Below is a small trained network, with its code and all its weights. Each question gives an input and a class and asks what happens when units are switched off, that is, made to give their printed mean instead of their output.

import numpy as np


def w(rows, s, z=0):
    codes = np.array(rows[::2]) - 128.0
    scale = np.full(codes.shape[1], s)
    scale[-1] = z or s
    return codes * scale


def f(y):
    return y / 2 * (1 + np.tanh(0.7978845608 * (y + 0.044715 * y**3)))


def log_softmax(a):
    a = a - a.max(-1, keepdims=True)
    return a - np.log(np.exp(a).sum(-1, keepdims=True))


def net(x, mask):
    res = np.array(x, float).reshape(1, 6) / 4 @ E
    y = f(res @ A[0][:, :-1].T + A[0][:, -1])
    res = res + np.where(mask, y, B[0][:, -1]) @ B[0][:, :-1]
    return log_softmax(res[-1] @ U[:, :-1].T + U[:, -1])


A, B = {}, {}
E = w([
[228,110,171,214],'x0',
[85,76,106,61],'x1',
[153,247,179,140],'x2',
[236,208,82,90],'x3',
[142,109,163,37],'x4',
[123,132,195,144],'x5',
],0.012)
A[0] = w([
[203,193,152,99,164],'N1',
[142,104,57,108,157],'N2',
[176,131,55,101,97],'N3',
[161,249,196,137,141],'N4',
[60,139,138,146,99],'N5',
[83,203,101,100,134],'N6',
[161,183,166,111,74],'N7',
[130,39,128,86,200],'N8',
[97,242,126,118,255],'N9',
[214,157,71,100,177],'N10',
[191,176,52,89,196],'N11',
[60,105,170,224,248],'N12',
[150,127,116,207,130],'N13',
[93,68,126,78,136],'N14',
[153,161,163,181,218],'N15',
[178,148,40,108,137],'N16',
[84,175,127,108,121],'N17',
],0.015,0.0042)
B[0] = w([
[165,232,250,79,230],'N1',
[42,117,150,162,184],'N2',
[71,136,140,187,188],'N3',
[207,151,137,73,248],'N4',
[111,75,77,123,171],'N5',
[82,153,51,128,183],'N6',
[215,153,128,69,182],'N7',
[56,35,199,139,222],'N8',
[102,198,51,60,216],'N9',
[136,167,212,214,232],'N10',
[63,212,180,180,232],'N11',
[176,56,51,137,233],'N12',
[183,128,119,201,191],'N13',
[49,74,177,67,215],'N14',
[254,125,123,115,208],'N15',
[54,166,146,190,203],'N16',
[87,139,63,101,162],'N17',
],0.0092,0.017)
U = w([
[76,167,139,214,82],'0',
[205,63,59,200,62],'1',
[195,208,137,80,27],'2',
[83,34,137,86,255],'3',
[85,169,3,69,178],'4',
],0.013,0.0034)

Each question gives the input, the list of numbers given to net, and the class t.
The units are the neurons (one row each of A and B). Each row of codes is followed by its name. A weight is (code - 128) times the scale printed after its matrix; where a second scale follows, it is the last column's (A, B and U).
mask holds one flag per neuron, in row order. A switched-off neuron (its flag False) gives its mean, the last column of its row in B, instead of its output. The means were averaged over made-up inputs and are rounded, as every weight is.
A unit's drop is (log p(t) with every unit on - log p(t) with that unit switched off) / (log p(t) with every unit on - log p(t) with every unit switched off).
The circuit of an input: a set's keep is (log p(t) with only the set's units on - log p(t) with every unit switched off) / (log p(t) with every unit on - log p(t) with every unit switched off). Starting from the 12 units with the biggest drops (on a tie, the unit counted first), units are removed one at a time, each time the one whose removal leaves the highest keep (on an exact tie, the one counted first), for as long as the keep stays at least 0.8.
units of the circuit, in order: the units of the circuit, biggest drop first
top k neurons: the k neurons with the biggest drops, biggest first
drop of u: that unit's drop, to one decimal
input [-4,3,5,2,7,-4], class 4: units of the circuit, in order -> N6
input [-6,-6,1,1,5,-5], class 4: top 2 neurons -> N9, N6
input [1,-3,8,-4,-6,-1], class 2: top 2 neurons -> N4, N9
input [4,4,0,1,1,-1], class 0: top 3 neurons -> N4, N12, N14
input [-5,2,3,-2,8,8], class 3: top 3 neurons -> N14, N8, N11
input [-1,2,0,4,-6,4], class 2: top 2 neurons -> N8, N2
input [5,5,-6,-8,-6,5], class 3: top 2 neurons -> N8, N14
input [-4,-3,7,-2,4,-7], class 4: drop of N10 -> 0.1
input [6,-1,-6,-1,-4,-5], class 1: drop of N10 -> 0.0
input [-1,0,4,-6,4,7], class 3: drop of N13 -> 0.1
